Here is a tiny trained network, its code and every weight. The questions are about switching its units off for an input and a target symbol, where a switched-off unit gives its printed mean instead of its output.

import numpy as np


def w(rows, s, z=0):
    codes = np.array(rows[::2]) - 128.0
    scale = np.full(codes.shape[1], s)
    scale[-1] = z or s
    return codes * scale


def norm(h):
    return h / np.sqrt((h * h).mean(-1, keepdims=True) + 1e-5)


def f(y):
    return y / 2 * (1 + np.tanh(0.7978845608 * (y + 0.044715 * y**3)))


def softmax(a):
    e = np.exp(a - a.max(-1, keepdims=True))
    return e / e.sum(-1, keepdims=True)


def log_softmax(a):
    a = a - a.max(-1, keepdims=True)
    return a - np.log(np.exp(a).sum(-1, keepdims=True))


def net(x, mask):
    ids = ['δεμξσψ'.index(c) for c in x.split()]
    T = len(ids)
    res = E[ids] + P[:T]
    u = 0
    for l in range(2):
        q, k, v = (norm(res) @ M[l].T for M in (Q, K, V))
        z = softmax(np.where(np.tri(T) > 0, q @ k.T / 2**0.5, -1e9)) @ v
        res = res + np.where(mask[u], z, O[l][:, -1]) @ O[l][:, :-1]
        u += 1
        y = f(norm(res) @ A[l][:, :-1].T + A[l][:, -1])
        res = res + np.where(mask[u : u + 8], y, B[l][:, -1]) @ B[l][:, :-1]
        u += 8
    return log_softmax(norm(res)[-1] @ U[:, :-1].T + U[:, -1])


Q, K, V, O, A, B = {}, {}, {}, {}, {}, {}
E = w([
[153,178,173,8],'δ',
[116,114,53,95],'ε',
[254,32,64,188],'μ',
[121,86,151,160],'ξ',
[186,62,212,160],'σ',
[43,153,188,247],'ψ',
],0.019)
P = w([
[55,150,143,11],'0',
[65,146,99,31],'1',
[127,213,110,56],'2',
[148,218,110,70],'3',
[148,212,124,80],'4',
[163,199,117,97],'5',
[160,186,126,113],'6',
[153,164,123,132],'7',
[147,157,132,157],'8',
[166,154,114,194],'9',
[150,118,88,229],'10',
[175,135,117,254],'11',
[201,178,105,200],'12',
],0.0055)
Q[0] = w([
[158,67,9,44],'L0H0',
[123,110,249,205],'L0H0',
],0.015)
K[0] = w([
[116,111,132,253],'L0H0',
[149,166,127,48],'L0H0',
],0.015)
V[0] = w([
[157,38,105,48],'L0H0',
[24,123,119,253],'L0H0',
],0.0043)
O[0] = w([
[85,3,81,77,204],'L0H0',
[186,197,90,123,10],'L0H0',
],0.0053,0.0012)
A[0] = w([
[91,87,162,101,129],'L0N0',
[27,209,134,123,156],'L0N1',
[170,155,154,70,2],'L0N2',
[209,143,163,165,211],'L0N3',
[212,142,105,89,164],'L0N4',
[93,250,71,155,99],'L0N5',
[82,65,96,207,137],'L0N6',
[160,118,52,137,148],'L0N7',
],0.012,0.0027)
B[0] = w([
[48,114,58,152,175],'L0N0',
[166,168,2,182,178],'L0N1',
[168,149,239,120,139],'L0N2',
[28,54,68,121,200],'L0N3',
[55,127,126,171,201],'L0N4',
[14,180,82,137,186],'L0N5',
[95,214,152,83,255],'L0N6',
[98,158,109,72,186],'L0N7',
],0.012,0.0061)
Q[1] = w([
[255,201,233,51],'L1H0',
[126,147,149,177],'L1H0',
],0.023)
K[1] = w([
[181,81,7,44],'L1H0',
[128,104,113,168],'L1H0',
],0.019)
V[1] = w([
[226,119,186,2],'L1H0',
[121,171,193,8],'L1H0',
],0.0098)
O[1] = w([
[72,40,177,2,3],'L1H0',
[16,129,122,144,140],'L1H0',
],0.0071,0.011)
A[1] = w([
[2,171,67,171,145],'L1N0',
[80,226,184,136,132],'L1N1',
[62,51,62,168,69],'L1N2',
[88,24,47,4,93],'L1N3',
[187,246,209,6,239],'L1N4',
[102,166,66,153,157],'L1N5',
[5,205,125,39,3],'L1N6',
[211,61,213,169,172],'L1N7',
],0.0091,0.0027)
B[1] = w([
[203,87,176,104,252],'L1N0',
[137,102,127,68,184],'L1N1',
[150,155,184,78,172],'L1N2',
[100,139,42,161,151],'L1N3',
[7,86,117,80,151],'L1N4',
[99,110,178,102,191],'L1N5',
[179,144,119,160,177],'L1N6',
[79,116,150,202,129],'L1N7',
],0.016,0.012)
U = w([
[50,61,163,188,68],'δ',
[130,197,45,39,58],'ε',
[214,106,193,46,207],'μ',
[2,134,136,29,237],'ξ',
[131,211,119,218,242],'σ',
[168,64,27,119,3],'ψ',
],0.012,0.0029)

Each question gives the input, a string of symbols that net reads in full, and the target symbol t.
The units are the heads (2 rows each of Q, K, V and O) and the neurons (one row each of A and B). Each row of codes is followed by its name. A weight is (code - 128) times the scale printed after its matrix; where a second scale follows, it is the last column's (O, A, B and U).
mask holds one flag per unit, layer by layer, with each layer's heads first. A switched-off unit (its flag False) gives its mean, the last column of its rows in O or B, instead of its output. The means were averaged over made-up inputs and are rounded, as every weight is.
A unit's drop is (log p(t) with every unit on - log p(t) with that unit switched off) / (log p(t) with every unit on - log p(t) with every unit switched off).
The circuit of an input: a set's keep is (log p(t) with only the set's units on - log p(t) with every unit switched off) / (log p(t) with every unit on - log p(t) with every unit switched off). Starting from the 12 units with the biggest drops (on a tie, the unit counted first), units are removed one at a time, each time the one whose removal leaves the highest keep (on an exact tie, the one counted first), for as long as the keep stays at least 0.8.
units of the circuit, in order: the units of the circuit, biggest drop first
top k neurons: the k neurons with the biggest drops, biggest first
top k neurons in layer l: the k neurons of layer l with the biggest drops, biggest first
drop of u: that unit's drop, to one decimal
input ξ ε ψ ε ψ σ ψ μ ψ μ δ ε, target ξ: top 4 neurons -> [L0N2, L0N4, L0N1, L0N5]
input ξ δ σ, target ξ: units of the circuit, in order -> [L0N3]
input δ ε σ ψ σ σ ξ ε δ δ μ, target ξ: top 2 neurons in layer 1 -> [L1N2, L1N6]
input ξ ξ ξ ξ μ ξ ψ ψ δ ε, target ξ: top 2 neurons -> [L0N1, L0N2]
input μ ξ ε δ ξ δ σ ψ ψ δ ε ξ, target μ: top 2 neurons in layer 0 -> [L0N6, L0N1]
input ε ε ξ ξ σ ψ μ ε μ σ σ, target δ: units of the circuit, in order -> [L1N0, L0N5]
input ψ ψ μ ψ ξ δ δ δ ψ ψ μ μ, target σ: top 2 neurons -> [L1N1, L1N0]
input σ ξ ψ σ, target σ: top 4 neurons in layer 0 -> [L0N0, L0N1, L0N2, L0N7]
input σ ξ ξ σ δ μ ψ μ, target σ: units of the circuit, in order -> [L1N1, L1N0]
input ξ μ ε μ ψ ξ ε ξ δ σ, target ξ: units of the circuit, in order -> [L0N1, L0N3, L1H0]
input ξ σ ψ σ μ σ ξ ξ ξ ξ μ ε, target μ: top 2 neurons -> [L1N0, L0N1]
input σ ε ε μ ξ δ μ, target ξ: units of the circuit, in order -> [L1H0, L0N2, L0N3]
input σ δ ψ ψ ξ ψ ξ μ ψ σ ψ δ, target ξ: top 2 neurons -> [L0N2, L1N4]
input ξ ε ε, target μ: top 2 neurons -> [L0N0, L1N0]
input δ δ μ ξ ε μ ξ ξ ψ σ, target σ: units of the circuit, in order -> [L1H0, L1N0]
input μ σ ε, target ψ: units of the circuit, in order -> [L0N6]
input μ ψ σ ε ε ε ε, target σ: top 4 neurons in layer 0 -> [L0N3, L0N6, L0N4, L0N1]
input ψ ξ δ ψ δ, target ξ: top 2 neurons -> [L1N4, L0N2]
input ξ σ ε ξ ε ξ δ ξ μ μ ξ ε σ, target δ: drop of L1H0 -> -0.1
input ψ μ ψ ψ δ ξ σ μ σ σ ξ, target μ: drop of L0N6 -> 1.1
input ε ε ψ ξ σ σ ξ σ ε μ ψ σ ε, target σ: drop of L0N1 -> 0.0
